Below are the code and all the weights of a small trained network. Each question names an input and a class and asks about switching units off, where a switched-off unit gives its printed mean instead of its output.

import numpy as np


def w(rows, s, z=0):
    codes = np.array(rows[::2]) - 128.0
    scale = np.full(codes.shape[1], s)
    scale[-1] = z or s
    return codes * scale


def f(y):
    return y / 2 * (1 + np.tanh(0.7978845608 * (y + 0.044715 * y**3)))


def log_softmax(a):
    a = a - a.max(-1, keepdims=True)
    return a - np.log(np.exp(a).sum(-1, keepdims=True))


def net(x, mask):
    res = np.array(x, float).reshape(1, 7) / 4 @ E
    y = f(res @ A[0][:, :-1].T + A[0][:, -1])
    res = res + np.where(mask, y, B[0][:, -1]) @ B[0][:, :-1]
    return log_softmax(res[-1] @ U[:, :-1].T + U[:, -1])


A, B = {}, {}
E = w([
[85,108,209,235],'x0',
[127,128,127,128],'x1',
[37,26,116,88],'x2',
[132,122,2,200],'x3',
[236,53,149,143],'x4',
[127,127,128,127],'x5',
[128,129,129,129],'x6',
],0.0078)
A[0] = w([
[136,139,87,69,172],'neuron 0',
[95,76,121,110,53],'neuron 1',
[184,108,97,70,87],'neuron 2',
[68,196,105,104,48],'neuron 3',
[156,106,90,61,173],'neuron 4',
[67,84,111,95,151],'neuron 5',
[173,76,132,132,92],'neuron 6',
[182,75,141,130,90],'neuron 7',
[147,152,59,68,133],'neuron 8',
[163,134,94,90,56],'neuron 9',
[135,111,71,166,118],'neuron 10',
[168,86,133,135,59],'neuron 11',
[114,96,202,54,116],'neuron 12',
[63,172,94,113,108],'neuron 13',
[102,74,111,86,83],'neuron 14',
[161,204,149,135,73],'neuron 15',
[219,82,106,147,79],'neuron 16',
[127,126,91,156,57],'neuron 17',
[190,76,124,124,72],'neuron 18',
[105,109,39,167,64],'neuron 19',
[202,71,122,146,66],'neuron 20',
[168,150,206,89,79],'neuron 21',
[92,28,121,133,46],'neuron 22',
[121,108,165,207,16],'neuron 23',
[56,198,103,146,46],'neuron 24',
[149,119,90,70,156],'neuron 25',
[84,108,158,134,147],'neuron 26',
[201,49,124,122,148],'neuron 27',
[143,158,195,45,127],'neuron 28',
[204,199,108,175,4],'neuron 29',
[143,128,91,79,110],'neuron 30',
[143,154,25,168,7],'neuron 31',
[153,159,97,84,113],'neuron 32',
[74,68,121,122,32],'neuron 33',
[61,59,95,98,162],'neuron 34',
[159,103,128,114,52],'neuron 35',
[75,111,146,217,94],'neuron 36',
[136,127,97,60,102],'neuron 37',
[158,187,152,159,93],'neuron 38',
[147,128,104,89,74],'neuron 39',
[141,103,69,150,123],'neuron 40',
[165,155,96,64,103],'neuron 41',
[88,67,135,99,87],'neuron 42',
[124,12,126,89,144],'neuron 43',
[116,107,151,178,51],'neuron 44',
[136,105,73,177,71],'neuron 45',
],0.011,0.0027)
B[0] = w([
[146,121,205,178,199],'neuron 0',
[229,153,81,128,168],'neuron 1',
[131,131,172,134,191],'neuron 2',
[48,243,174,12,192],'neuron 3',
[111,138,211,194,212],'neuron 4',
[199,207,100,134,221],'neuron 5',
[55,245,157,78,164],'neuron 6',
[36,225,151,29,174],'neuron 7',
[140,108,178,166,218],'neuron 8',
[146,89,148,138,157],'neuron 9',
[103,56,107,105,181],'neuron 10',
[92,197,164,44,147],'neuron 11',
[91,3,60,59,236],'neuron 12',
[89,205,165,54,201],'neuron 13',
[185,140,102,198,185],'neuron 14',
[254,147,9,125,186],'neuron 15',
[101,158,110,80,202],'neuron 16',
[130,78,117,84,141],'neuron 17',
[102,203,165,97,175],'neuron 18',
[88,31,101,85,216],'neuron 19',
[92,202,178,47,188],'neuron 20',
[123,55,51,80,212],'neuron 21',
[221,161,131,156,214],'neuron 22',
[145,95,217,180,176],'neuron 23',
[116,195,170,49,202],'neuron 24',
[123,117,191,215,194],'neuron 25',
[159,111,120,146,180],'neuron 26',
[57,199,119,52,220],'neuron 27',
[95,9,41,72,235],'neuron 28',
[212,127,74,132,204],'neuron 29',
[123,106,181,171,172],'neuron 30',
[98,65,90,71,214],'neuron 31',
[162,118,169,181,173],'neuron 32',
[209,170,125,134,188],'neuron 33',
[211,170,102,121,254],'neuron 34',
[107,138,152,108,133],'neuron 35',
[134,95,198,194,213],'neuron 36',
[145,59,216,210,184],'neuron 37',
[225,126,99,154,179],'neuron 38',
[137,128,200,164,147],'neuron 39',
[98,75,120,124,180],'neuron 40',
[137,103,191,188,192],'neuron 41',
[217,154,98,135,194],'neuron 42',
[173,190,89,126,248],'neuron 43',
[118,107,227,167,151],'neuron 44',
[87,36,105,78,176],'neuron 45',
],0.0056,0.0057)
U = w([
[250,204,64,144,100],'0',
[50,250,161,75,100],'1',
[133,94,254,209,91],'2',
[89,35,53,90,76],'3',
[129,159,118,142,249],'4',
],0.011,0.013)

Each question gives the input, the list of numbers given to net, and the class t.
The units are the neurons (one row each of A and B). Each row of codes is followed by its name. A weight is (code - 128) times the scale printed after its matrix; where a second scale follows, it is the last column's (A, B and U).
mask holds one flag per neuron, in row order. A switched-off neuron (its flag False) gives its mean, the last column of its row in B, instead of its output. The means were averaged over made-up inputs and are rounded, as every weight is.
A unit's drop is (log p(t) with every unit on - log p(t) with that unit switched off) / (log p(t) with every unit on - log p(t) with every unit switched off).
The circuit of an input: a set's keep is (log p(t) with only the set's units on - log p(t) with every unit switched off) / (log p(t) with every unit on - log p(t) with every unit switched off). Starting from the 12 units with the biggest drops (on a tie, the unit counted first), units are removed one at a time, each time the one whose removal leaves the highest keep (on an exact tie, the one counted first), for as long as the keep stays at least 0.8.
units of the circuit, in order: the units of the circuit, biggest drop first
top k neurons: the k neurons with the biggest drops, biggest first
drop of u: that unit's drop, to one decimal
input [-7,-5,2,-8,4,1,-6], class 3: units of the circuit, in order => neuron 28
input [-4,-6,-5,-6,5,-8,5], class 3: top 2 neurons => neuron 28; neuron 21
input [4,-4,-6,6,-8,4,-1], class 1: top 2 neurons => neuron 3; neuron 24
input [5,-1,0,-6,-5,-5,-3], class 3: top 2 neurons => neuron 12; neuron 28
input [-2,-4,-7,-8,-2,6,-8], class 3: units of the circuit, in order => neuron 28; neuron 21
input [-8,3,4,-6,8,3,5], class 1: top 2 neurons => neuron 27; neuron 7
input [7,4,-6,8,6,5,0], class 3: units of the circuit, in order => neuron 45; neuron 31; neuron 10
input [-8,7,8,3,1,8,3], class 0: top 4 neurons => neuron 34; neuron 43; neuron 5; neuron 1
input [6,-8,7,-8,1,-8,5], class 3: top 3 neurons => neuron 12; neuron 28; neuron 21
input [-2,-4,5,-7,-6,-2,1], class 3: top 2 neurons => neuron 12; neuron 28
input [1,-4,0,8,-8,1,2], class 1: top 3 neurons => neuron 3; neuron 24; neuron 13
input [-7,-5,5,-7,2,-8,-4], class 2: top 3 neurons => neuron 4; neuron 37; neuron 25
input [-6,8,1,-7,-3,-3,3], class 3: top 3 neurons => neuron 28; neuron 12; neuron 21
input [-3,-3,-4,2,-6,7,-3], class 1: units of the circuit, in order => neuron 3
input [-8,-7,6,1,8,4,-3], class 1: top 2 neurons => neuron 27; neuron 7
input [7,-1,-8,0,0,-4,-1], class 0: top 3 neurons => neuron 15; neuron 29; neuron 38
input [7,8,-4,6,0,-7,5], class 2: top 2 neurons => neuron 36; neuron 23
input [-4,-7,-1,-1,3,-3,-4], class 2: drop of neuron 4 => 0.1
input [4,-4,4,4,-1,-3,1], class 0: drop of neuron 37 => 0.2
input [-8,-8,-7,3,8,8,-3], class 1: drop of neuron 18 => 0.1
input [-1,0,-4,-6,7,8,-4], class 1: drop of neuron 6 => 0.1
input [-6,1,5,2,-4,5,4], class 2: top neuron => neuron 37
